What each symbol does to the items:
β: J153->J454, J307->J928, J881->J990, J990->J552, J477->J785, J461->J935, J57->J186, J953->J412, J100->J31, J805->J64, J392->J100, J133->J578, J792->J315, J332->J579, J819->J521, J428->J153, J764->J67, J785->J881, J928->J55, J324->J133, J942->J185, J311->J137, J136->J892, J799->J23, J489->J332, J697->J248, J483->J205, J128->J646, J349->J379, J205->J105, J367->J671, J109->J799, J651->J345, J296->J572, J521->J307, J35->J367, J572->J480, J938->J764, J379->J159, J161->J399, J473->J57, J661->J574, J626->J120, J353->J654, J574->J465, J248->J259, J915->J311, J412->J938, J654->J475, J688->J805, J597->J489, J220->J589, J23->J353, J763->J697, J250->J473, J185->J812, J475->J773, J454->J688, J31->J136, J226->J562, J82->J949, J484->J408, J589->J663, J949->J296, J378->J237, J773->J351, J137->J165, J438->J792, J741->J461, J892->J888, J315->J243, J405->J106, J345->J457, J67->J763, J64->J907, J320->J347, J811->J312, J552->J325, J347->J438, J42->J378, J579->J128, J120->J109, J55->J661, J399->J643, J578->J741, J945->J226, J76->J42, J643->J573, J106->J76, J973->J945, J346->J250, J830->J973, J562->J363, J401->J942, J744->J696, J680->J477, J608->J744, J935->J401, J159->J811, J480->J405, J325->J220, J363->J392, J65->J830, J312->J82, J750->J597, J807->J324, J165->J832, J105->J819, J529->J750, J45->J790, J907->J198, J243->J346, J408->J669, J186->J818, J812->J45, J671->J626, J888->J608, J646->J65, J669->J320, J465->J161, J696->J807, J818->J483, J198->J349, J832->J680, J790->J953, J663->J428, J237->J484, J457->J529, J259->J915, J573->J35, J351->J651
π: J153->J785, J307->J473, J881->J259, J990->J915, J477->J697, J461->J888, J57->J320, J953->J741, J100->J646, J805->J552, J392->J128, J133->J31, J792->J42, J332->J773, J819->J346, J428->J477, J764->J401, J785->J248, J928->J57, J324->J100, J942->J696, J311->J412, J136->J830, J799->J399, J489->J475, J697->J812, J483->J792, J128->J651, J349->J663, J205->J315, J367->J55, J109->J161, J651->J120, J296->J907, J521->J250, J35->J928, J572->J198, J938->J935, J379->J428, J161->J105, J473->J669, J661->J818, J626->J574, J353->J573, J574->J483, J248->J45, J915->J953, J412->J461, J654->J35, J688->J990, J597->J654, J220->J165, J23->J643, J763->J185, J250->J408, J185->J807, J475->J367, J454->J881, J31->J65, J226->J489, J82->J805, J484->J296, J589->J832, J949->J64, J378->J82, J773->J671, J137->J938, J438->J76, J741->J892, J892->J973, J315->J378, J405->J379, J345->J109, J67->J942, J64->J325, J320->J405, J811->J454, J552->J311, J347->J106, J42->J312, J579->J351, J120->J465, J55->J186, J399->J819, J578->J136, J945->J597, J76->J811, J643->J521, J106->J159, J973->J750, J346->J484, J830->J529, J562->J332, J401->J744, J744->J562, J680->J763, J608->J226, J935->J608, J159->J153, J480->J349, J325->J137, J363->J579, J65->J457, J312->J688, J750->J353, J807->J392, J165->J764, J105->J243, J529->J23, J45->J133, J907->J220, J243->J237, J408->J572, J186->J347, J812->J324, J671->J661, J888->J945, J646->J345, J669->J480, J465->J205, J696->J363, J818->J438, J198->J589, J832->J67, J790->J578, J663->J680, J237->J949, J457->J799, J259->J790, J573->J307, J351->J626
η: J153->J990, J307->J186, J881->J311, J990->J137, J477->J259, J461->J744, J57->J438, J953->J935, J100->J830, J805->J220, J392->J65, J133->J892, J792->J237, J332->J651, J819->J473, J428->J881, J764->J185, J785->J915, J928->J818, J324->J136, J942->J324, J311->J764, J136->J945, J799->J573, J489->J351, J697->J790, J483->J243, J128->J457, J349->J153, J205->J346, J367->J574, J109->J643, J651->J799, J296->J349, J521->J57, J35->J661, J572->J379, J938->J942, J379->J454, J161->J521, J473->J347, J661->J205, J626->J161, J353->J367, J574->J105, J248->J953, J915->J938, J412->J401, J654->J671, J688->J325, J597->J773, J220->J680, J23->J35, J763->J45, J250->J320, J185->J133, J475->J626, J454->J552, J31->J973, J226->J579, J82->J907, J484->J480, J589->J477, J949->J198, J378->J296, J773->J120, J137->J67, J438->J378, J741->J608, J892->J226, J315->J484, J405->J811, J345->J23, J67->J812, J64->J589, J320->J76, J811->J805, J552->J165, J347->J42, J42->J949, J579->J345, J120->J399, J55->J483, J399->J307, J578->J888, J945->J332, J76->J82, J643->J928, J106->J312, J973->J489, J346->J669, J830->J597, J562->J128, J401->J807, J744->J392, J680->J248, J608->J363, J935->J696, J159->J688, J480->J159, J325->J832, J363->J646, J65->J750, J312->J64, J750->J475, J807->J31, J165->J763, J105->J250, J529->J654, J45->J741, J907->J663, J243->J408, J408->J405, J186->J792, J812->J578, J671->J465, J888->J562, J646->J529, J669->J106, J465->J819, J696->J100, J818->J315, J198->J428, J832->J697, J790->J461, J663->J785, J237->J572, J457->J353, J259->J412, J573->J55, J351->J109
α: J153->J428, J307->J521, J881->J785, J990->J881, J477->J680, J461->J741, J57->J473, J953->J790, J100->J392, J805->J688, J392->J363, J133->J324, J792->J438, J332->J489, J819->J105, J428->J663, J764->J938, J785->J477, J928->J307, J324->J807, J942->J401, J311->J915, J136->J31, J799->J109, J489->J597, J697->J763, J483->J818, J128->J579, J349->J198, J205->J483, J367->J35, J109->J120, J651->J351, J296->J949, J521->J819, J35->J573, J572->J296, J938->J412, J379->J349, J161->J465, J473->J250, J661->J55, J626->J671, J353->J23, J574->J661, J248->J697, J915->J259, J412->J953, J654->J353, J688->J454, J597->J750, J220->J325, J23->J799, J763->J67, J250->J346, J185->J942, J475->J654, J454->J153, J31->J100, J226->J945, J82->J312, J484->J237, J589->J220, J949->J82, J378->J42, J773->J475, J137->J311, J438->J347, J741->J578, J892->J136, J315->J792, J405->J480, J345->J651, J67->J764, J64->J805, J320->J669, J811->J159, J552->J990, J347->J320, J42->J76, J579->J332, J120->J626, J55->J928, J399->J161, J578->J133, J945->J973, J76->J106, J643->J399, J106->J405, J973->J830, J346->J243, J830->J65, J562->J226, J401->J935, J744->J608, J680->J832, J608->J888, J935->J461, J159->J379, J480->J572, J325->J552, J363->J562, J65->J646, J312->J811, J750->J529, J807->J696, J165->J137, J105->J205, J529->J457, J45->J812, J907->J64, J243->J315, J408->J484, J186->J57, J812->J185, J671->J367, J888->J892, J646->J128, J669->J408, J465->J574, J696->J744, J818->J186, J198->J907, J832->J165, J790->J45, J663->J589, J237->J378, J457->J345, J259->J248, J573->J643, J351->J773
λ: J153->J552, J307->J818, J881->J137, J990->J165, J477->J915, J461->J696, J57->J792, J953->J401, J100->J973, J805->J589, J392->J830, J133->J888, J792->J484, J332->J345, J819->J57, J428->J990, J764->J812, J785->J311, J928->J483, J324->J892, J942->J133, J311->J67, J136->J226, J799->J35, J489->J651, J697->J953, J483->J346, J128->J529, J349->J454, J205->J250, J367->J465, J109->J573, J651->J23, J296->J379, J521->J186, J35->J574, J572->J159, J938->J185, J379->J688, J161->J307, J473->J438, J661->J105, J626->J399, J353->J671, J574->J819, J248->J412, J915->J764, J412->J942, J654->J626, J688->J220, J597->J351, J220->J477, J23->J367, J763->J790, J250->J347, J185->J578, J475->J120, J454->J325, J31->J945, J226->J128, J82->J198, J484->J405, J589->J785, J949->J349, J378->J572, J773->J109, J137->J763, J438->J237, J741->J744, J892->J562, J315->J408, J405->J312, J345->J353, J67->J45, J64->J663, J320->J42, J811->J64, J552->J832, J347->J378, J42->J296, J579->J457, J120->J643, J55->J205, J399->J928, J578->J608, J945->J579, J76->J949, J643->J55, J106->J82, J973->J332, J346->J320, J830->J489, J562->J646, J401->J324, J744->J100, J680->J259, J608->J392, J935->J807, J159->J805, J480->J811, J325->J680, J363->J65, J65->J597, J312->J907, J750->J773, J807->J136, J165->J697, J105->J473, J529->J475, J45->J461, J907->J428, J243->J669, J408->J106, J186->J315, J812->J741, J671->J161, J888->J363, J646->J750, J669->J76, J465->J521, J696->J31, J818->J243, J198->J153, J832->J248, J790->J935, J663->J881, J237->J480, J457->J654, J259->J938, J573->J661, J351->J799

The rows follow the links: the fewer symbols apart two items are, the more alike their rows tend to be.

Each row is also shifted at random along 11 hidden directions that mean nothing.

Name the item of each row.
[ 24,  -7,   3, -28,  -5, -17,   3,   2,  15,  10,  -3,   0,   6, -16,  -3,  -6,   2,   5, -17,  -9,  -8,  -3, -22,   2,  22,   1,  24,   6,  10,   4,  -3,  -6, -15,  11,   5, -15,  10,  -1,  -1, -13, -15,  -2,  14,   8,  -6,  -7,  10]; item J237
[  5,  17,   7,  11,   0,   1,   5,   3,  -3,   4,   3,  -6,   0, -18,  -2,  -4,  -2,   1,  31,  -3,  -7,   6, -36, -11,  10, -23,  11,   6,  -5,  -8,  -1,   7,  18,  13, -14,   4,  -3,   8,   5,  14,  10,  11,  23,  20,  17,   4,   3]; item J529
[ 25, -13, -11,  -3, -18, -18,  20,  22, -12,   3,  -9,  -4,  27,  19,   1,   0,  -6,   5,  -3,  -1, -12, -13,  -3,   0,  -5, -11,  -6,   1,   7,  11,  12,   2, -24,  10,  13,   2,   0,   2,   0,   3,  17, -15, -21,  -2, -25, -18,  10]; item J220
[  9,  -4,   1,  -2,   6,  -6, -13,  -7,   1, -19,  17,  -7, -10,  -8,  -7, -12,   9,  -4,  -9,  -1,   3,   2,   0,  -5,  -3,   1,  -2, -11,   4,   2,  -2,   6,  -3,   8,   0, -14,   0,   4,   7, -20, -13,  16,  14, -15,  10,   3,   6]; item J454
[  5,   3,   8,  12,  -8,   2, -18,  -1, -10, -19,   3,   0,   2,  -7,  -1,  -7, -15,  -6,  -6,  16,   9,   8,   8,  -7,  35, -23,  24,  -2,  -8, -20,  -4,  20,  24, -19, -19,   0, -15,  22,   1,   9,  -3, -15,  12,   8,  -3, -10,  15]; item J489
[ 22,   3,   7,  17,  -2,   4,   4,   1, -10, -10,   1,   4,  18,   0,  -2,  15, -15,   3,  14,  -3,  -2,  -5,  11,  -5,   4,  -8,   2,   8,  -7, -17,  10,   5,  -2, -10,  -9,  15,  -4,   7,  -7,  26,   9, -10, -11,   0, -11,   3,  12]; item J35
[ 33,   4,   8,   1,  10, -10, -15, -28,  13, -24,  25,  -2, -12, -25, -12,   6,   9,   9,   4,  -3,  -4,  -1,  -5,  -2,  -3,   8,  17,  -2,  -4,   1,   0,   1, -23,   5,   0,   0,   7,  -8, -15, -10, -29,  12,  15, -13,  10,  10,  -3]; item J349
[ -5,   3,  -5, -13,  -2,  -6,  17, -12,  15,   4,  10,  -6,  -3,   1,   7,  -4,   5,   0,  12,  -4, -11,  -6,   5,  -7,  -2,  -5,  11, -14,  -1,   4,  12,  -9, -13,  -6,  10,  -1,  12,  -2,   2,  17, -11,  -1,   3,   1,   7,  -1,   2]; item J296
[  0, -13,  -6, -16,   1,  -3, -13, -22,   9,   1,  17,  -4,  -5,   6,   2,  -1,  -3,  12,  -8,   2,   1,  12, -10,  -7,   7,   6,  28,  -1,  -2,  -5,  14,   4,  -2,  -5,  -1, -25,  -8, -14,  -1, -19, -27,   7,   9,   1,  -2,   0,   1]; item J159
[  2,   4,  12, -13,  -6, -14,  -1,  -8,  23,  10,  -4,   7,   3,  -5,  -2,  10,   5,  -8, -22,   9,  -5,  -7,  27,  13,  16,  11,   1,   4, -17,  11,  -8,  -8, -32, -18,   8,   5,  10, -15,  -9,  19, -16,  -8,  -9,   7, -11,   0,   2]; item J572
[ -5,  -7, -21,  -3, -14,   1,   8,   3,  -5,   9, -14,   2,   9,  16,  16, -23, -17,   7, -12,   2,  -2,  15,  -5, -16,  15, -16,  20,   0,   2, -10,  18,   8,   9,  16,   5, -16, -22,   5, -15,  19,   6, -18, -15,   7,  -6, -11,  -7]; item J324
[ 16,   9,  -6,  -5,  -5,  -5,  27,  -6,   5, -21,   5,  -5,  -1,  -9,   8, -37,  -3,   5,   3, -26, -14, -11,  -2, -18,  -2, -19,  12, -15,  13, -10,  13,  -1, -13,  16,   8,  -4,   4,  25,  -5,   5,  -9,   3,   5, -15,   6,   4,   6]; item J661
[-13,   7,  -3,   4,   4,   6,  -2,  -1,   0, -12,  -2,   5,  -9, -12,  -5,   0,   4, -19,  -3,  11,  10,  -6,  46,  12,   4,   4, -12, -17,   0,   8, -18,  -2,  -1, -23,   6,  16,   2,  14,  -4,  27,   4, -27,  -7, -17,  10,  -4,   2]; item J812
[ 30,  -7, -20,  -2,   5,   2,   2,   5, -13,   1,   5,   1, -12,  13,  14,  22,   2,  15,  25, -12,   3,  -3,   2,  -3, -21,   6,   8,  -6,  19,   1,   3, -20,   0,  -3,  11,  14,   7,   0,  -6, -20,  10, -15, -11, -16,  -6,  -4, -14]; item J935
[ -4,  -1,   7,  -8,   5,   5,  -2,  -7,  15,   0,   8,   6,  -6,   9,   1,  -4,  12,  -6, -30,  -5,  10,   1,  29,   0,  -5,  12, -10, -15,  -4,  -6,   6,  -7,  -2, -16,   9,  -7,  16,   7,   8,  -3, -21,  18,  -4,  -9,   3,  16,   0]; item J315
[  0,  -6, -11,  -8,  -4,  -1,  -3, -16,   1, -21,   8,  -7,  -7, -25, -10, -21,  -9,  -4,  -3,   9,   3,   0,  -7,   3,  22,  -2,  20,  -9,   7,   1,  -9,  17,   3,   6,  -6, -14, -15,  14,  -3,  -4, -11, -16,  23,  -7,  13, -12,  11]; item J953
[-15,   3,  15,  31,   8,   7,  -9,  26, -26, -13, -20,   9,   7,  -8,  -1,  10,   5, -20,  -9,   6,   2, -10,  -1,  -4,  -4,  14, -21,   7,   2,  -9,  10,  -5,  16,  33, -17,  24,   8,   5, -11,  11,  21,  -5, -29,  -5,   4, -12, -10]; item J57
[-20,   3,   9,  -4,  -9,  -2,  20,   1,   1,  -5,  -8,  -5,  10,  -2,  -6, -13,   0,  -5,  -2,   1, -12, -16,   1,   6,   3, -12,  -4,   1,   2,   8,  -5,  12,  -9, -11,   0,  13,   7,  13,   8,  -1,   1,  -3,   8,   7,  -7,  -8,  13]; item J819
[ -8,   3,  11,  25,   2,  -4,  -8,   8,  -6,  -9,   5,   0,  -2,  10,   6,   7,  12, -19,  -4,   8,   0,  -3,  14, -11, -13,   4, -28,  -6, -15,  -2,  11,   1,  -2,  14,  -9,  14,   8,  -3,   2,  11,   4,  22, -14,  -2,   7,   5,  -8]; item J949
[ -1,   7,  -1, -11,   5,  10,  17,   1,   1,  -4,   4,  -4,  -9,  -6,   6,   2,  14,  -1,   9, -11,  -1, -16,   2,  -2,  -6,   2,   8, -19,  11,  -3,  12, -21,   8,  -7,  11,   9,  27,  17,  12,  -3,  -2,  -2,  -1,  -8,   8,  -8,  -2]; item J818
[ 33,  13,   7,   4,  -4,  -1,  -7,   2,   6,   2, -16,  11,   8, -23,  -3,  10,   1,   1, -15,   8,   2,   3,  -2,   7,  25,  -6,  10,  12, -12,  -2,  -5,  -5,  -8,  13,   6,   9,  -1,   1, -22,  25,   7, -17, -12,   8,  -7, -10, -11]; item J608
[  6, -14, -14,   9,   4,  -7,  -8, -12,  -1,   3,  -4,  10, -10,  14,  12,  12, -17,  11,  12,  -5,  -5,   6,   7,   3, -22,  25, -12,  23,   3,   7, -11,  -4, -26,  17,  -5,   5, -24, -34, -31, -14,   0,  -5, -15, -13,  -9,  16, -20]; item J401
[ -4, -21,   1,  -4,   6,  10,   2, -20, -10,  -2,  20, -14,   8,  19,  -3,  40, -11,  23,  48,   2, -12, -11, -21,   4, -23,  -2,   8,  19,   6,   4,  -1,  13,  -2, -37, -12,  20,   0, -19,  15, -43,   1,   7,  25,   7, -21,  -2,  12]; item J186
[ -4,  -4,  10,   2,   2,  -3,  -5,  -6,  -6, -22, -12,   4,   0,  -8,  -1,  -3,  -7,   1,  -7,  -4, -11, -14,   8,   6,   3,   5,   3,  19,   8,   3, -11,   3, -20,   1,  -8,  14,  -6,  -5, -18, -22,  -4, -16,  -5, -12, -18, -10,   2]; item J521
[ -4,   3, -14,  -5,  -1,  -8,  12,   5,  -4,   3,  -3,  -1,  -9,  -7,  -2, -15,  11,   4,   2, -10,  -4,   0, -12,   2,  -8,   5,  15, -12,  14,  11,   4,  -8,  -9,  14,  12,  -1,   8,   3, -11,  -2,  -4, -15,  -8,  -7,  13,  -7, -11]; item J832
[-18, -13, -11,  -3,   0,  -4, -11,   1,  -2,   3,  -6,   4, -18,   6,   1,  -8,  -2,  -4, -15,   4,   9,   5,   5,  14,  -6,  24, -10,   1,  10,  11, -19,   1,   0,   5,  -3,  -6, -10,  -8,  -3, -31,  -6,  -4,   0,  -8,   4,   4,  -9]; item J185
[ -3,  -6,  -4,   0,   7,   0,   3,  12, -14,  -8,  -2,  -3,  14,   3,  -9,  -2,   2,   4,   2,  -3,  -4,  -3,  -1,  -4, -13,  -9,   3,  -6,  16,   8,   8,   1,   3,   1,  11,   1,   6,   6,  -3,   4,   9, -19, -11, -13,  -4, -15,   6]; item J64
[ 10,   1,  -5,   0,   3, -10,  -1,  -6,   2,  -8,   3,  -1,   0, -11,   2,  -5,  -4,  -5,   7,  -5,  -9,  -1,   9,  -6,   1,   2,  -1,   3,  -2,   4,   1,  -4, -22,  17,   0,  -6, -11, -12, -15,  22,   0,  -8,  -6, -12,   4,   0,   1]; item J589
[ 27,  -4,   1,   6,  -1, -13, -11,   1, -15, -23,  11,  -6,  -4, -14,  -9,  16,   5,  -1,  15,   6,  -3, -13,   0,   6,   2,   1,  10,  -3,   6,   9, -11,   3, -15,  -6,  -5,  18,   6,   3,  -3, -18,   0, -16,   7, -11,  -4, -15,   7]; item J552
[-41, -18,  -3, -12,  -9,  -9,  -3,  13,  -7,  13, -12,  -4,  15,  11, -12, -16,  -8, -10, -21,  16,   0,   7,  -3,  10,  14,  -2,  -2,   7,   4,  14, -11,  22,   4,  -8,  -6, -20, -17,  -6,  11,  -6,   3, -14,   6,  11,  -7, -15,  19]; item J663
[ 12,  -1,   1,  -7, -19,  -3,  22,  -1,  19,   4,   6,   1,  17,  16,   6, -22,   3,  -6, -43,  -1,   4,  -1,  19, -12,   9, -10,  -8, -23, -15, -15,  29,   8,  -6,  -1,  13, -16,  13,  24,  15,  25, -16,  26,  -9,   6,  -2,  11,  11]; item J243
[-10,   9,  19,   9,  -2,  -2,   1,  17,  -9, -14,  -7,   3,   2, -15, -16, -14,   9, -15, -20,   0,   6,  -9,  11,   9,  10,  -7,  -5, -10,   6,  -1, -16,  12,   8, -16,  -7,  16,  16,  31,  10,  -3,  -1,  -5,   6,   0,   6,  -2,  16]; item J161
[  8,   6,   2,   1,   5,   3,   8,  -2,   4,   3,  -3,   8,   0,  -5,   0,   4,  -5,   6,   6, -14,   1,  -3,   4,   4,  -5,  13,   2,   3,   3,  -8,   2, -14,  -3,  -1,   0,   1,   5,  -2,  -8,  10,  -4,  -4, -10,  -4,   2,  12,  -1]; item J367
[ -6,  -9,   0,  15,   8,   5, -20,  -6, -14, -16,   1,   5,  -5,   9,   1,  17, -22,   6,  20,   8,   6,   3,  18,   4,  -3,   3,   7,  12,   6,  -5, -13,   4,  12, -24, -15,  13, -17,  -7, -13,  -9,   3, -25,  -3, -11, -11,   0,   2]; item J646

From each start, follow one symbol. Which item do you reach?
Answer with the item's name.
---
[ 12,  -5,   0,  -3, -12, -20,  -1,   9,   5,   7,   4,  -2,  -3,   6,  -1,  -5,  11,  -8, -20,   3,   1,  -2,  -3,   7,   0,  10, -16,  -4,  -7,  11,  -5,   2, -19,  12,   2,  -9,   4,  -5,  10, -19,  -7,  21,   2,   3,  -2,   5,   1]
α: J552
---
[  8,  -9, -13,   3, -11,   3,   6, -13,   1, -11,   9,  -6,  11,  12,   3,  -3, -15,  -1,   2,  12,  -1,   0,  24,  -5,   4, -12, -10,  -4, -11,  -3,   2,  20, -10, -13,   1,  -2, -21,   5,   2,  19,   5,  -4,   2,  -6, -10,  -1,  12]
λ: J935
---
[ 15,   1,  13,  12,  -9, -15,  -7,  23,  -1,   1,  -8,   7,   5,   7,  -3,   5,  20, -11, -41,   9,   6,  -6,   2,   6,  -2,  13, -19,  -7,  -9,   4,   9,  -6, -10,  19,   5,   7,  23,   4,   2,  -9,  -3,  17, -24,   3,  -6,  -3, -10]
η: J64
---
[ 12,  -8,  12,  21,  -4,  -4,  -9,   0,  -5, -18,   8,   0,  15,   4,  -2,  -6,  -5, -10, -22,   5,  -1,   3,   4, -18,   5,  -8, -14,   3, -12, -17,  14,  24,  -1,  17, -17,   1,  -7,   9,  -1,   8,  -5,  26,   0,   1,  -2,   9,  11]
η: J378
---
[ 16,   9,  -6,  10,   4,   3,  -4,   2,  -7, -13,   3,   3,  -9, -20,   3,   8,   2, -14,  12,   5,   8,  -3,  24,  -3,  12,   0,   5, -14,  -1,  -6,  -5,  -7,   5,  -3,  -1,  17,   1,  15, -11,  33,   9, -25,  -5, -11,  14,  -6,  -3]
π: J696
---
[-20,  13,   6,   2,   3,   3,  13,  -7,  16,  12,   1,   5,  -2,  -3,   1, -19,  -2,  -8,  -2, -13,   0,   8,  13,  -5,  -1,   3, -12,  -3, -11,  -8,  -1,   0,  -3,  -3,  -4,  -8,  -3,  -1,  -1,  33,  -9,  18,   2,   5,  18,  29,   4]
η: J928
---
[-18,  -9,  -2,   8,   1,  -1,  -4,  -6, -10,  -4,  -1,  -2,   4,  10, -16,   5,   2,  10,   1,   8,  -5,   1,   0,  15, -23,   2, -11,  12,   2,  21, -14,  22, -18, -16,   3,  14,  -6, -12,  -8, -23,   1,  -5,   0,  -4, -10,  -1,  -3]
η: J938
---
[ -1,  -2, -11, -16,   9,  -3,  -9,   8, -12,  -1,   1,  -1, -20, -14,   0,   7,  12,  -2,  11,  -4,   5,  -4,   1,   7,   5,  13,  28, -13,  22,   9,  -7, -21,   7,  -8,   6,  -1,  10,   1,  -1, -18,  -3, -33,   0, -14,   7, -21,  -4]
β: J552
---
[ 18,   7,   8,  -7,   0, -12,  -1, -18,  15,  -6,   7,  -1,   2, -30,  -1,  10,  -4,  -4,  15,   3, -14,  -7,   0,  -5,  24,  -2,  25,   7, -10,  -1,   1,  -4, -24,   3,  -6,   6,   0, -11, -18,  31, -12, -14,   9,   7,   4,  -6,   6]
π: J349
---
[ -4,   4, -13, -23,   6,   5,   4,   4,   5,  12,   6,  -6,  -2, -11,   5, -17,   7,  -7,   3,  -8,   4,  11,  -3, -16,  18, -10,  22, -21,   6,  -7,  16, -14,  19,   8,  10, -33,   1,   8,  11,  30,   0,  -8,   6,  -2,  20, -10,   7]
η: J990
---
[  1,   0,   0,  11,   5,   4,   7,  26, -20,  -1, -14,   6,   4,   5,   2,  -2,  -1,   1,   1, -16,   3,  -4,  -8,  -3, -14,   6,  -5,  -1,  19,  -9,   9, -13,  17,  16,  -2,   7,   9,  12,  -2,  -6,  14,  -8, -20,  -9,   2,  -1,  -3]
λ: J661
---
[  2,  -5,   1,   4,  -7,  -7,  -8,  22, -14,  18,  -8,   2,  -1,  -7, -11,  17,   6,  -4,   1,  14,   8,   4, -24,  15,  11,   4,   5,   4,   5,   9, -20,   8,  14,  -5,  -9,  17,   7,   5,   6, -17,  11, -10,  10,  20,   4,  -9,   0]
α: J741
---
[-37,  10,  -3, -13,  16,  11,   6,  22,  -3,  26, -16,   3,  -5,  -2,  15,   7,  13, -19,  14,  -7,   0,   1,  15, -11,   2,   2,   1, -11,   8,   1,   9, -34,  22,   0,   8,   1,  15,  -5,   4,  42,  19, -23, -19,   1,  16, -13,  -8]
α: J480
---
[-28,   5,  -7,  15,   5,  11,  -7, -11,   0,   3,   1,   1,  -1,   6,   4, -13,   0,  -8,  -3,   5,  -1,  19,  15, -14,  -8,  -3, -17,   2, -19,  -4,   9,  13,  -1,  12,  -2, -10, -24, -13, -13,  35,   5,  10, -11,  -3,  13,  12, -11]
α: J248
